Below are the code and all the weights of a small trained network. Each question names an input and a target symbol and asks about switching units off, where a switched-off unit gives its printed mean instead of its output.

import numpy as np


def w(rows, s, z=0):
    codes = np.array(rows[::2]) - 128.0
    scale = np.full(codes.shape[1], s)
    scale[-1] = z or s
    return codes * scale


def norm(h):
    return h / np.sqrt((h * h).mean(-1, keepdims=True) + 1e-5)


def f(y):
    return np.maximum(y, 0)


def softmax(a):
    e = np.exp(a - a.max(-1, keepdims=True))
    return e / e.sum(-1, keepdims=True)


def log_softmax(a):
    a = a - a.max(-1, keepdims=True)
    return a - np.log(np.exp(a).sum(-1, keepdims=True))


def net(x, mask):
    ids = ['ΓΘΛΦαδμτω'.index(c) for c in x.split()]
    T = len(ids)
    res = E[ids] + P[:T]
    r = norm(res)
    for j in range(2):
        rows = slice(2 * j, 2 * j + 2)
        q, k, v = (r @ M[0][rows].T for M in (Q, K, V))
        z = softmax(np.where(np.tri(T) > 0, q @ k.T / 2**0.5, -1e9)) @ v
        o = O[0][rows]
        res = res + np.where(mask[j], z, o[:, -1]) @ o[:, :-1]
    y = f(norm(res) @ A[0][:, :-1].T + A[0][:, -1])
    res = res + np.where(mask[2:6], y, B[0][:, -1]) @ B[0][:, :-1]
    return log_softmax(norm(res)[-1] @ U[:, :-1].T + U[:, -1])


Q, K, V, O, A, B = {}, {}, {}, {}, {}, {}
E = w([
[60,79,114,142],'Γ',
[32,32,76,134],'Θ',
[88,97,4,105],'Λ',
[80,65,158,86],'Φ',
[203,56,171,94],'α',
[158,77,101,60],'δ',
[76,128,61,175],'μ',
[178,141,88,93],'τ',
[58,100,97,218],'ω',
],0.017)
P = w([
[127,223,183,97],'0',
[130,81,1,68],'1',
[152,99,13,81],'2',
[146,118,24,92],'3',
[182,94,40,87],'4',
[199,119,50,108],'5',
[186,100,8,102],'6',
],0.0092)
Q[0] = w([
[131,66,72,139],'H0',
[76,171,122,87],'H0',
[2,168,15,93],'H1',
[110,136,21,107],'H1',
],0.016)
K[0] = w([
[113,165,178,81],'H0',
[139,97,114,112],'H0',
[93,224,129,213],'H1',
[99,250,148,231],'H1',
],0.023)
V[0] = w([
[153,177,2,140],'H0',
[217,129,122,19],'H0',
[95,215,144,8],'H1',
[114,41,155,42],'H1',
],0.035)
O[0] = w([
[210,111,67,232,243],'H0',
[232,1,166,93,244],'H0',
[237,166,35,50,181],'H1',
[228,152,212,165,165],'H1',
],0.022,0.011)
A[0] = w([
[88,115,156,3,148],'N0',
[193,123,154,91,253],'N1',
[216,173,130,124,119],'N2',
[95,121,119,208,70],'N3',
],0.032,0.003)
B[0] = w([
[101,188,2,133,207],'N0',
[74,56,150,133,247],'N1',
[57,81,108,132,248],'N2',
[108,59,113,159,194],'N3',
],0.035,0.016)
U = w([
[170,254,129,150,254],'Γ',
[39,149,163,200,145],'Θ',
[174,102,56,202,118],'Λ',
[99,190,107,64,83],'Φ',
[88,102,100,59,32],'α',
[166,145,190,111,209],'δ',
[174,192,26,201,151],'μ',
[181,143,124,119,152],'τ',
[80,166,63,186,19],'ω',
],0.0087,0.0036)

Each question gives the input, a string of symbols that net reads in full, and the target symbol t.
The units are the heads (2 rows each of Q, K, V and O) and the neurons (one row each of A and B). Each row of codes is followed by its name. A weight is (code - 128) times the scale printed after its matrix; where a second scale follows, it is the last column's (O, A, B and U).
mask holds one flag per unit, heads first, then neurons. A switched-off unit (its flag False) gives its mean, the last column of its rows in O or B, instead of its output. The means were averaged over made-up inputs and are rounded, as every weight is.
A unit's drop is (log p(t) with every unit on - log p(t) with that unit switched off) / (log p(t) with every unit on - log p(t) with every unit switched off).
The circuit of an input: a set's keep is (log p(t) with only the set's units on - log p(t) with every unit switched off) / (log p(t) with every unit on - log p(t) with every unit switched off). Starting from all 6 units, units are removed one at a time, each time the one whose removal leaves the highest keep (on an exact tie, the one counted first), for as long as the keep stays at least 0.8.
circuit, biggest first: the units of the circuit, biggest drop first
which heads matter: for each layer, one digit per head in row order, 1 if its drop is at least 0.15 and else 0, layers parted by /
drop of u: that unit's drop, to one decimal
input Θ Θ ω Γ, target Θ: circuit, biggest first => (H1)
input Θ Θ Γ Λ, target Θ: circuit, biggest first => (N0; H0)
input δ Φ Θ, target δ: circuit, biggest first => (H0; H1)
input Θ Λ α ω Λ δ δ, target Θ: which heads matter => 01
input Θ Λ Φ, target Θ: which heads matter => 11
input Θ Λ Λ Λ Θ, target Θ: circuit, biggest first => (N0; H0)
input Θ Θ μ Θ Λ Θ Λ, target Θ: circuit, biggest first => (H1; H0)
input α μ Λ Λ α, target δ: circuit, biggest first => (H1; H0)
input Γ α α Λ Θ Φ α, target Γ: circuit, biggest first => (H0; N1; H1)
input Θ Λ Θ Θ ω τ, target Θ: which heads matter => 01
input Θ α Λ μ, target Θ: drop of H1 => 0.2
input Θ Φ ω Γ μ, target Θ: drop of H1 => 1.2
input ω Θ Θ ω, target Θ: drop of N1 => -0.1
input α Γ α δ Λ δ Λ, target α: circuit, biggest first => (H0)
